Below is a small trained network, with its code and all its weights. Each question gives an input and a target symbol and asks what happens when units are switched off, that is, made to give their printed mean instead of their output.

import numpy as np


def w(rows, s, z=0):
    codes = np.array(rows[::2]) - 128.0
    scale = np.full(codes.shape[1], s)
    scale[-1] = z or s
    return codes * scale


def f(y):
    return np.maximum(y, 0)


def softmax(a):
    e = np.exp(a - a.max(-1, keepdims=True))
    return e / e.sum(-1, keepdims=True)


def log_softmax(a):
    a = a - a.max(-1, keepdims=True)
    return a - np.log(np.exp(a).sum(-1, keepdims=True))


def net(x, mask):
    ids = ['αγδεζηθλμξστω'.index(c) for c in x.split()]
    T = len(ids)
    res = E[ids] + P[:T]
    r = res
    for j in range(2):
        rows = slice(2 * j, 2 * j + 2)
        q, k, v = (r @ M[0][rows].T for M in (Q, K, V))
        z = softmax(np.where(np.tri(T) > 0, q @ k.T / 2**0.5, -1e9)) @ v
        o = O[0][rows]
        res = res + np.where(mask[j], z, o[:, -1]) @ o[:, :-1]
    y = f(res @ A[0][:, :-1].T + A[0][:, -1])
    res = res + np.where(mask[2:14], y, B[0][:, -1]) @ B[0][:, :-1]
    return log_softmax(res[-1] @ U[:, :-1].T + U[:, -1])


Q, K, V, O, A, B = {}, {}, {}, {}, {}, {}
E = w([
[156,173,154,138,145,71,121,103],'α',
[196,119,82,105,164,148,186,141],'γ',
[174,123,175,200,179,180,175,146],'δ',
[58,105,70,163,108,127,128,149],'ε',
[167,161,177,103,207,91,128,151],'ζ',
[114,126,60,148,187,55,122,32],'η',
[175,194,107,196,41,113,124,128],'θ',
[116,57,131,114,187,53,171,65],'λ',
[119,145,105,175,209,144,110,150],'μ',
[124,129,179,251,114,162,162,113],'ξ',
[103,134,39,150,109,101,130,96],'σ',
[178,114,185,128,88,94,193,110],'τ',
[101,118,156,141,100,140,152,194],'ω',
],0.02)
P = w([
[114,255,101,84,126,156,144,115],'0',
[155,172,113,179,124,54,167,112],'1',
[149,174,117,179,128,52,160,119],'2',
[151,166,111,181,132,59,172,124],'3',
[154,102,128,175,128,119,113,124],'4',
[164,96,127,186,139,109,103,134],'5',
[154,106,120,173,134,100,112,133],'6',
[159,115,130,165,135,94,119,131],'7',
],0.0098)
Q[0] = w([
[124,75,145,73,96,199,1,86],'head 0',
[154,137,93,207,149,31,172,181],'head 0',
[180,38,122,126,102,170,42,107],'head 1',
[132,148,76,201,147,39,238,192],'head 1',
],0.0081)
K[0] = w([
[204,44,101,170,130,47,124,155],'head 0',
[128,181,165,43,157,255,175,52],'head 0',
[143,154,126,193,134,44,104,195],'head 1',
[71,228,169,58,111,195,131,34],'head 1',
],0.0086)
V[0] = w([
[129,92,75,188,101,102,137,59],'head 0',
[195,91,174,98,120,116,168,100],'head 0',
[138,163,172,148,94,74,103,135],'head 1',
[131,118,118,249,101,142,114,141],'head 1',
],0.013)
O[0] = w([
[180,126,176,105,113,186,75,6,95],'head 0',
[71,184,163,60,107,185,249,55,131],'head 0',
[106,196,169,45,121,25,87,109,253],'head 1',
[128,114,99,230,93,49,201,141,95],'head 1',
],0.011,0.0024)
A[0] = w([
[56,75,143,119,47,126,99,110,160],'neuron 0',
[123,88,122,148,123,112,123,189,71],'neuron 1',
[134,164,104,100,122,161,170,103,2],'neuron 2',
[174,52,122,138,122,131,25,145,91],'neuron 3',
[150,155,143,118,2,158,127,176,112],'neuron 4',
[185,120,159,177,85,102,108,99,135],'neuron 5',
[96,173,169,129,121,188,152,36,152],'neuron 6',
[121,171,174,155,49,185,94,175,166],'neuron 7',
[176,109,154,121,111,220,39,91,63],'neuron 8',
[99,93,48,93,122,126,135,109,177],'neuron 9',
[211,98,249,119,166,119,164,180,32],'neuron 10',
[184,116,86,97,124,64,145,132,100],'neuron 11',
],0.0094,0.0061)
B[0] = w([
[129,135,101,49,154,161,58,247,141],'neuron 0',
[133,87,195,80,160,177,94,106,182],'neuron 1',
[80,119,91,151,123,63,139,107,164],'neuron 2',
[41,156,138,134,34,146,130,66,203],'neuron 3',
[81,100,91,123,247,151,137,114,153],'neuron 4',
[135,123,71,62,142,118,164,181,238],'neuron 5',
[177,50,109,140,66,129,99,195,255],'neuron 6',
[139,139,100,74,181,62,205,112,154],'neuron 7',
[108,73,155,166,170,40,159,112,188],'neuron 8',
[97,135,181,182,105,201,108,65,176],'neuron 9',
[3,214,52,87,135,193,134,80,182],'neuron 10',
[140,105,164,100,102,194,99,135,226],'neuron 11',
],0.0079,0.0096)
U = w([
[178,185,160,120,70,105,115,121,228],'α',
[214,109,89,84,119,224,149,114,253],'γ',
[100,159,109,162,132,204,212,89,162],'δ',
[74,95,82,126,67,167,99,171,77],'ε',
[106,181,128,79,143,153,116,95,146],'ζ',
[99,149,51,145,127,132,130,23,37],'η',
[146,115,18,107,119,87,161,134,44],'θ',
[101,63,125,96,143,131,161,84,157],'λ',
[150,107,110,177,180,150,85,164,142],'μ',
[123,132,159,188,72,119,219,143,103],'ξ',
[99,152,50,137,41,163,127,81,101],'σ',
[71,139,114,61,2,145,214,118,27],'τ',
[78,86,115,77,136,131,161,205,13],'ω',
],0.0074,0.006)

Each question gives the input, a string of symbols that net reads in full, and the target symbol t.
The units are the heads (2 rows each of Q, K, V and O) and the neurons (one row each of A and B). Each row of codes is followed by its name. A weight is (code - 128) times the scale printed after its matrix; where a second scale follows, it is the last column's (O, A, B and U).
mask holds one flag per unit, heads first, then neurons. A switched-off unit (its flag False) gives its mean, the last column of its rows in O or B, instead of its output. The means were averaged over made-up inputs and are rounded, as every weight is.
A unit's drop is (log p(t) with every unit on - log p(t) with that unit switched off) / (log p(t) with every unit on - log p(t) with every unit switched off).
The circuit of an input: a set's keep is (log p(t) with only the set's units on - log p(t) with every unit switched off) / (log p(t) with every unit on - log p(t) with every unit switched off). Starting from the 12 units with the biggest drops (on a tie, the unit counted first), units are removed one at a time, each time the one whose removal leaves the highest keep (on an exact tie, the one counted first), for as long as the keep stays at least 0.8.
units of the circuit, in order: the units of the circuit, biggest drop first
most important unit: the unit with the biggest drop
k most important neurons: the k neurons with the biggest drops, biggest first
heads that matter: for each layer, one digit per head in row order, 1 if its drop is at least 0.15 and else 0, layers parted by /
input α α μ λ τ δ α ζ, target ζ: heads that matter : 01
input ζ θ ω λ ζ ε, target ω: most important unit : head 0
input γ δ γ μ λ λ λ δ, target δ: units of the circuit, in order : [neuron 10; head 1; head 0]
input θ λ μ, target α: heads that matter : 01
input γ τ λ τ α γ ζ, target ζ: heads that matter : 00
input σ ω γ λ, target η: heads that matter : 10
input ξ γ σ ζ λ ω α θ, target θ: heads that matter : 01
input δ σ σ λ θ ζ α θ, target θ: heads that matter : 00
input σ γ λ δ, target η: heads that matter : 10
input λ λ λ λ γ τ δ μ, target γ: heads that matter : 10
input α η μ τ, target ζ: heads that matter : 01
input δ μ δ ζ μ δ, target δ: units of the circuit, in order : [neuron 10; neuron 6]
input ε λ ε, target ε: heads that matter : 10
input γ σ λ μ, target δ: units of the circuit, in order : [head 0; neuron 6]
input δ λ σ α, target ξ: heads that matter : 11
input ω η ω, target ω: heads that matter : 10
input τ γ α θ, target τ: most important neuron : [neuron 6]
input γ η α, target γ: 2 most important neurons : [neuron 3; neuron 8]
input ε α λ τ, target σ: units of the circuit, in order : [neuron 3; head 0]
input λ ω α γ λ ζ λ, target γ: most important neuron : [neuron 6]
input γ α ε, target δ: 2 most important neurons : [neuron 9; neuron 6]
input λ μ γ ε γ α, target γ: 2 most important neurons : [neuron 6; neuron 3]
input λ θ ω, target λ: 2 most important neurons : [neuron 8; neuron 7]
